Here is a tiny trained network, its code and every weight. The questions are about switching its units off for an input and a target symbol, where a switched-off unit gives its printed mean instead of its output.

import numpy as np


def w(rows, s, z=0):
    codes = np.array(rows[::2]) - 128.0
    scale = np.full(codes.shape[1], s)
    scale[-1] = z or s
    return codes * scale


def norm(h):
    return h / np.sqrt((h * h).mean(-1, keepdims=True) + 1e-5)


def softmax(a):
    e = np.exp(a - a.max(-1, keepdims=True))
    return e / e.sum(-1, keepdims=True)


def log_softmax(a):
    a = a - a.max(-1, keepdims=True)
    return a - np.log(np.exp(a).sum(-1, keepdims=True))


def net(x, mask):
    ids = ['γδεηλμτω'.index(c) for c in x.split()]
    T = len(ids)
    res = E[ids] + P[:T]
    u = 0
    for l in range(3):
        r = norm(res)
        for j in range(2):
            rows = slice(3 * j, 3 * j + 3)
            q, k, v = (r @ M[l][rows].T for M in (Q, K, V))
            z = softmax(np.where(np.tri(T) > 0, q @ k.T / 3**0.5, -1e9)) @ v
            o = O[l][rows]
            res = res + np.where(mask[u + j], z, o[:, -1]) @ o[:, :-1]
        u += 2
    return log_softmax(norm(res)[-1] @ U[:, :-1].T + U[:, -1])


Q, K, V, O = {}, {}, {}, {}
E = w([
[126,119,128],'γ',
[205,77,158],'δ',
[122,126,121],'ε',
[120,131,114],'η',
[92,34,66],'λ',
[120,122,123],'μ',
[135,166,251],'τ',
[37,174,90],'ω',
],0.011)
P = w([
[95,127,188],'0',
[252,42,87],'1',
[238,85,53],'2',
[226,83,48],'3',
[216,109,27],'4',
[202,105,32],'5',
[203,99,29],'6',
[189,101,35],'7',
[194,98,45],'8',
[201,102,41],'9',
[185,78,67],'10',
],0.0021)
Q[0] = w([
[120,176,89],'0.h0',
[70,40,71],'0.h0',
[92,37,126],'0.h0',
[199,99,159],'0.h1',
[3,137,137],'0.h1',
[122,127,130],'0.h1',
],0.0064)
K[0] = w([
[114,80,69],'0.h0',
[119,99,184],'0.h0',
[172,149,255],'0.h0',
[118,117,86],'0.h1',
[62,197,178],'0.h1',
[95,140,116],'0.h1',
],0.0065)
V[0] = w([
[95,172,123],'0.h0',
[74,171,4],'0.h0',
[128,138,72],'0.h0',
[117,146,220],'0.h1',
[157,96,155],'0.h1',
[79,207,138],'0.h1',
],0.0037)
O[0] = w([
[151,129,173,75],'0.h0',
[113,57,253,67],'0.h0',
[106,90,157,116],'0.h0',
[206,64,115,40],'0.h1',
[113,121,84,161],'0.h1',
[189,115,181,2],'0.h1',
],0.0032,0.0018)
Q[1] = w([
[145,151,146],'1.h0',
[206,224,247],'1.h0',
[119,167,156],'1.h0',
[162,96,166],'1.h1',
[128,94,106],'1.h1',
[153,156,76],'1.h1',
],0.012)
K[1] = w([
[198,193,91],'1.h0',
[246,182,61],'1.h0',
[186,206,95],'1.h0',
[135,2,118],'1.h1',
[180,142,215],'1.h1',
[186,185,100],'1.h1',
],0.0059)
V[1] = w([
[71,68,107],'1.h0',
[206,252,104],'1.h0',
[98,111,42],'1.h0',
[183,28,114],'1.h1',
[170,209,115],'1.h1',
[209,106,144],'1.h1',
],0.0039)
O[1] = w([
[147,196,71,204],'1.h0',
[178,5,225,5],'1.h0',
[160,137,1,181],'1.h0',
[167,187,138,200],'1.h1',
[140,63,243,79],'1.h1',
[108,162,189,136],'1.h1',
],0.003,0.0024)
Q[2] = w([
[150,71,149],'2.h0',
[127,119,150],'2.h0',
[112,153,89],'2.h0',
[129,47,160],'2.h1',
[101,84,152],'2.h1',
[132,7,164],'2.h1',
],0.015)
K[2] = w([
[203,147,99],'2.h0',
[168,183,114],'2.h0',
[68,85,153],'2.h0',
[166,19,155],'2.h1',
[120,22,138],'2.h1',
[183,11,143],'2.h1',
],0.011)
V[2] = w([
[166,145,76],'2.h0',
[37,137,190],'2.h0',
[111,33,139],'2.h0',
[134,164,138],'2.h1',
[155,2,154],'2.h1',
[104,93,106],'2.h1',
],0.0054)
O[2] = w([
[194,111,170,232],'2.h0',
[16,196,12,6],'2.h0',
[65,44,107,142],'2.h0',
[128,140,166,107],'2.h1',
[124,150,1,27],'2.h1',
[144,82,91,185],'2.h1',
],0.0046,0.0014)
U = w([
[223,81,140,95],'γ',
[198,95,127,75],'δ',
[198,233,40,43],'ε',
[108,158,108,76],'η',
[85,16,66,190],'λ',
[93,106,245,253],'μ',
[2,176,129,147],'τ',
[162,215,128,81],'ω',
],0.01,0.0053)

Each question gives the input, a string of symbols that net reads in full, and the target symbol t.
The units are the heads (3 rows each of Q, K, V and O). Each row of codes is followed by its name. A weight is (code - 128) times the scale printed after its matrix; where a second scale follows, it is the last column's (O and U).
mask holds one flag per head, layer by layer. A switched-off head (its flag False) gives its mean, the last column of its rows in O, instead of its output. The means were averaged over made-up inputs and are rounded, as every weight is.
A unit's drop is (log p(t) with every unit on - log p(t) with that unit switched off) / (log p(t) with every unit on - log p(t) with every unit switched off).
The circuit of an input: a set's keep is (log p(t) with only the set's units on - log p(t) with every unit switched off) / (log p(t) with every unit on - log p(t) with every unit switched off). Starting from all 6 units, units are removed one at a time, each time the one whose removal leaves the highest keep (on an exact tie, the one counted first), for as long as the keep stays at least 0.8.
circuit, biggest first: the units of the circuit, biggest drop first
which heads matter: for each layer, one digit per head in row order, 1 if its drop is at least 0.15 and else 0, layers parted by /
drop when u is switched off: that unit's drop, to one decimal
input τ μ μ δ τ τ τ λ ε ε, target λ: circuit, biggest first	(1.h0 2.h0)
input ε τ τ μ μ, target μ: circuit, biggest first	(2.h1 1.h0)
input ε λ λ λ λ η, target μ: circuit, biggest first	(2.h1 0.h0)
input η ω ε δ τ τ ε, target τ: circuit, biggest first	(2.h0 0.h0 1.h0 2.h1)
input γ λ λ η μ ε, target γ: circuit, biggest first	(2.h0 0.h0 2.h1 1.h0)
input τ γ λ γ λ ε, target λ: circuit, biggest first	(1.h0 2.h0 1.h1 0.h0)
input ε λ λ λ μ, target μ: which heads matter	11 / 00 / 01
input τ γ λ ω γ τ τ λ μ, target λ: circuit, biggest first	(1.h0 2.h0 2.h1)
input η η μ μ δ η η η μ γ, target τ: circuit, biggest first	(0.h0 0.h1 2.h0 1.h0)
input γ λ τ τ η τ τ η, target γ: which heads matter	11 / 11 / 00
input δ μ ω η η ε, target γ: circuit, biggest first	(1.h0 2.h1)
input ε δ τ τ η λ μ η, target μ: circuit, biggest first	(2.h1 0.h0 1.h0)
input τ λ τ τ γ, target λ: circuit, biggest first	(1.h0 2.h0)
input γ μ μ, target γ: circuit, biggest first	(0.h0 2.h0 1.h0)
input ε τ δ μ δ τ ε, target μ: which heads matter	11 / 10 / 01
input γ δ ε λ γ μ, target γ: circuit, biggest first	(2.h1)
input η δ λ μ τ λ η δ λ η, target τ: drop when 2.h0 is switched off	0.8
input η τ λ η, target τ: drop when 0.h0 is switched off	0.7
input η η μ, target τ: drop when 2.h1 is switched off	0.1
input ε τ γ, target μ: drop when 2.h1 is switched off	1.0
